[[ 14  19 -12 -11   0  25   9]
 [ -5   6  -5  -5  -4  -6 -21]
 [  0  -3   4   9 -11  -8   8]
 [-15 -10  -7  19  -5  -7 -15]
 [ -4   2   3  -8   5  -4  -1]
 [ -8   0  -2   1   2  -2  -3]
 [-20 -10 -13  24  -8  -7 -28]
 [ -1  -2   0   3  -2  -2  -1]
 [ -2  -5   5   9  -9  -9   6]
 [ 15   6  -7  -4   0  14  -2]]
=>
[[ 14  19 -12 -11   0  25   9]
 [  0  -3   4   9 -11  -8   8]
 [ -4   2   3  -8   5  -4  -1]
 [-20 -10 -13  24  -8  -7 -28]
 [ -2  -5   5   9  -9  -9   6]]

[[ -8   1  -2  -4   9   5  -8  -1  -1 -14   1  19 -25   7   0]
 [ 32   0  -7 -14   0   0 -16  -4 -10  12  -3  -4 -21   4  -6]
 [ -7 -14  14   8  -5   1   5   2  13  -9 -10  -4   3  -4  -7]]
=>
[[ -8   1  -2  -4   9   5  -8  -1  -1 -14   1  19 -25   7   0]
 [ -7 -14  14   8  -5   1   5   2  13  -9 -10  -4   3  -4  -7]]

[[-15 -16]
 [ -8  13]
 [ -5 -33]]
=>
[[-15 -16]
 [ -5 -33]]

[[ 11 -13 -22  10 -13  10 -16 -30   0  -1 -14 -10 -10  10 -21  -8]
 [ -7 -22  -5  17  -9  -6  -1  -2  -2  11 -13  -1  -2  -3  -5  -6]
 [ 12  16   9   5  13   1  -1  19  -2   3   1   5 -22  30   2   9]]
=>
[[ 11 -13 -22  10 -13  10 -16 -30   0  -1 -14 -10 -10  10 -21  -8]
 [ 12  16   9   5  13   1  -1  19  -2   3   1   5 -22  30   2   9]]

[[ -2 -13 -16]
 [  1   1  19]
 [ -1  -8 -11]
 [  2  -9  12]
 [  2  -5  22]
 [  2  16 -32]
 [  3   8  17]]
=>
[[ -2 -13 -16]
 [ -1  -8 -11]
 [  2  -5  22]
 [  3   8  17]]

[[ -7  -8]
 [ -8  -1]
 [ 25 -12]
 [ -3   1]
 [ -3  -3]
 [ -9  -9]
 [-12   0]]
=>
[[ -7  -8]
 [ 25 -12]
 [ -3  -3]
 [-12   0]]

[[ -9  18   4   1   8 -12   1  10  -3]
 [ -5   6 -19   3  -9   1   4   6   1]
 [ -9  -9   0  19  13 -23   4  18  -8]
 [ -6   0  -5  -2  10 -30  23  15   9]
 [  5 -16 -17   7  14  18  -3  13 -10]
 [ -4   9   3   3   0   4 -10   3 -11]]
=>
[[ -9  18   4   1   8 -12   1  10  -3]
 [ -9  -9   0  19  13 -23   4  18  -8]
 [  5 -16 -17   7  14  18  -3  13 -10]]
---
[[ -9  23]
 [-16  27]]
=>
[[ -9 -16]
 [ 23  27]]

[[  1 -12  -5 -17 -15  14   4  27]
 [ -1  13   5   8  16 -20   0 -30]
 [  2  19  -8   9  -9  -8 -15   7]
 [  4 -23   0 -15 -11  -4   3  -1]
 [ -7   2   0  10  -6   3   8   5]
 [ -3  -5   3   6   1  13   0  19]
 [  2   2   4  -4   2  15   6  16]
 [  6  12  -3  14  14   1   1   5]]
=>
[[  1  -1   2   4  -7  -3   2   6]
 [-12  13  19 -23   2  -5   2  12]
 [ -5   5  -8   0   0   3   4  -3]
 [-17   8   9 -15  10   6  -4  14]
 [-15  16  -9 -11  -6   1   2  14]
 [ 14 -20  -8  -4   3  13  15   1]
 [  4   0 -15   3   8   0   6   1]
 [ 27 -30   7  -1   5  19  16   5]]

[[  7  -6]
 [-25  -5]]
=>
[[  7 -25]
 [ -6  -5]]

[[  4  14  30   0  12   0  -5 -16   1   2   3 -29  17  -7  -8  -5]
 [-13   0  -2   0 -15  12  -7   3 -11  -1  25  -8   0  28   0 -11]
 [  5   0  28   0  14   0  -4 -16   3   5  -3 -25  15   0 -16   0]
 [-19   6  14   0   0  11 -12 -10   0  22  13 -13 -10  14   0 -12]
 [ -2 -13 -26   0 -12   7   5  15  -1  -6   1   0   0   0  14   4]
 [-11  -7  -4   0   0  11  -5   0 -10  -3  23  -6  -5  26   0  -9]]
=>
[[  4 -13   5 -19  -2 -11]
 [ 14   0   0   6 -13  -7]
 [ 30  -2  28  14 -26  -4]
 [  0   0   0   0   0   0]
 [ 12 -15  14   0 -12   0]
 [  0  12   0  11   7  11]
 [ -5  -7  -4 -12   5  -5]
 [-16   3 -16 -10  15   0]
 [  1 -11   3   0  -1 -10]
 [  2  -1   5  22  -6  -3]
 [  3  25  -3  13   1  23]
 [-29  -8 -25 -13   0  -6]
 [ 17   0  15 -10   0  -5]
 [ -7  28   0  14   0  26]
 [ -8   0 -16   0  14   0]
 [ -5 -11   0 -12   4  -9]]

[[  3  -4  -1   5]
 [ -4  10   0 -15]
 [  5  -3  -1   6]
 [ -3  15  -2 -16]
 [-10 -24  -8  -5]
 [ 16   3   9  20]
 [ -9 -25  -4  -4]
 [ -7  14  -3 -17]
 [ -2  14   1 -10]]
=>
[[  3  -4   5  -3 -10  16  -9  -7  -2]
 [ -4  10  -3  15 -24   3 -25  14  14]
 [ -1   0  -1  -2  -8   9  -4  -3   1]
 [  5 -15   6 -16  -5  20  -4 -17 -10]]

[[-13 -15  -6 -11 -14 -11 -13   5   9   8  -1   3  -9  -2]
 [-13 -24   3 -18 -17 -18 -12 -12   3   0  -4 -11  -8 -13]
 [ -4   4 -15  11 -13 -11 -10   4 -17 -16 -15   8  -9  14]
 [ -1   0   0   1  -5  -4  -5   0  -3  -3   0   0  -2   5]
 [ -5  16 -24  25 -10  -9  -5  14 -21 -19 -19  19 -12  27]]
=>
[[-13 -13  -4  -1  -5]
 [-15 -24   4   0  16]
 [ -6   3 -15   0 -24]
 [-11 -18  11   1  25]
 [-14 -17 -13  -5 -10]
 [-11 -18 -11  -4  -9]
 [-13 -12 -10  -5  -5]
 [  5 -12   4   0  14]
 [  9   3 -17  -3 -21]
 [  8   0 -16  -3 -19]
 [ -1  -4 -15   0 -19]
 [  3 -11   8   0  19]
 [ -9  -8  -9  -2 -12]
 [ -2 -13  14   5  27]]

[[-18 -28 -28   1  -7   8]
 [ 21 -26  11  -1  27   5]
 [-17 -28 -28  -1 -10  13]]
=>
[[-18  21 -17]
 [-28 -26 -28]
 [-28  11 -28]
 [  1  -1  -1]
 [ -7  27 -10]
 [  8   5  13]]

[[  5 -30   5  -2   0   8]
 [ -3  -1  -1   1   7   0]
 [  5  -9   2   2   2  -3]
 [ -3  -2  -4   4   4  -2]
 [ -2   4  -4  -7  -4  -6]
 [ -4 -14  -1  -1   4   5]
 [-11  15  -7 -13  -9  -7]
 [  3  -4   0   5  -6  -8]
 [  6 -19 -11  -7  -1  23]
 [  0  -1   0   5   0   0]
 [ -5  -5 -11  -4  -2   3]
 [ -2  -9  -1   7   9  -5]]
=>
[[  5  -3   5  -3  -2  -4 -11   3   6   0  -5  -2]
 [-30  -1  -9  -2   4 -14  15  -4 -19  -1  -5  -9]
 [  5  -1   2  -4  -4  -1  -7   0 -11   0 -11  -1]
 [ -2   1   2   4  -7  -1 -13   5  -7   5  -4   7]
 [  0   7   2   4  -4   4  -9  -6  -1   0  -2   9]
 [  8   0  -3  -2  -6   5  -7  -8  23   0   3  -5]]
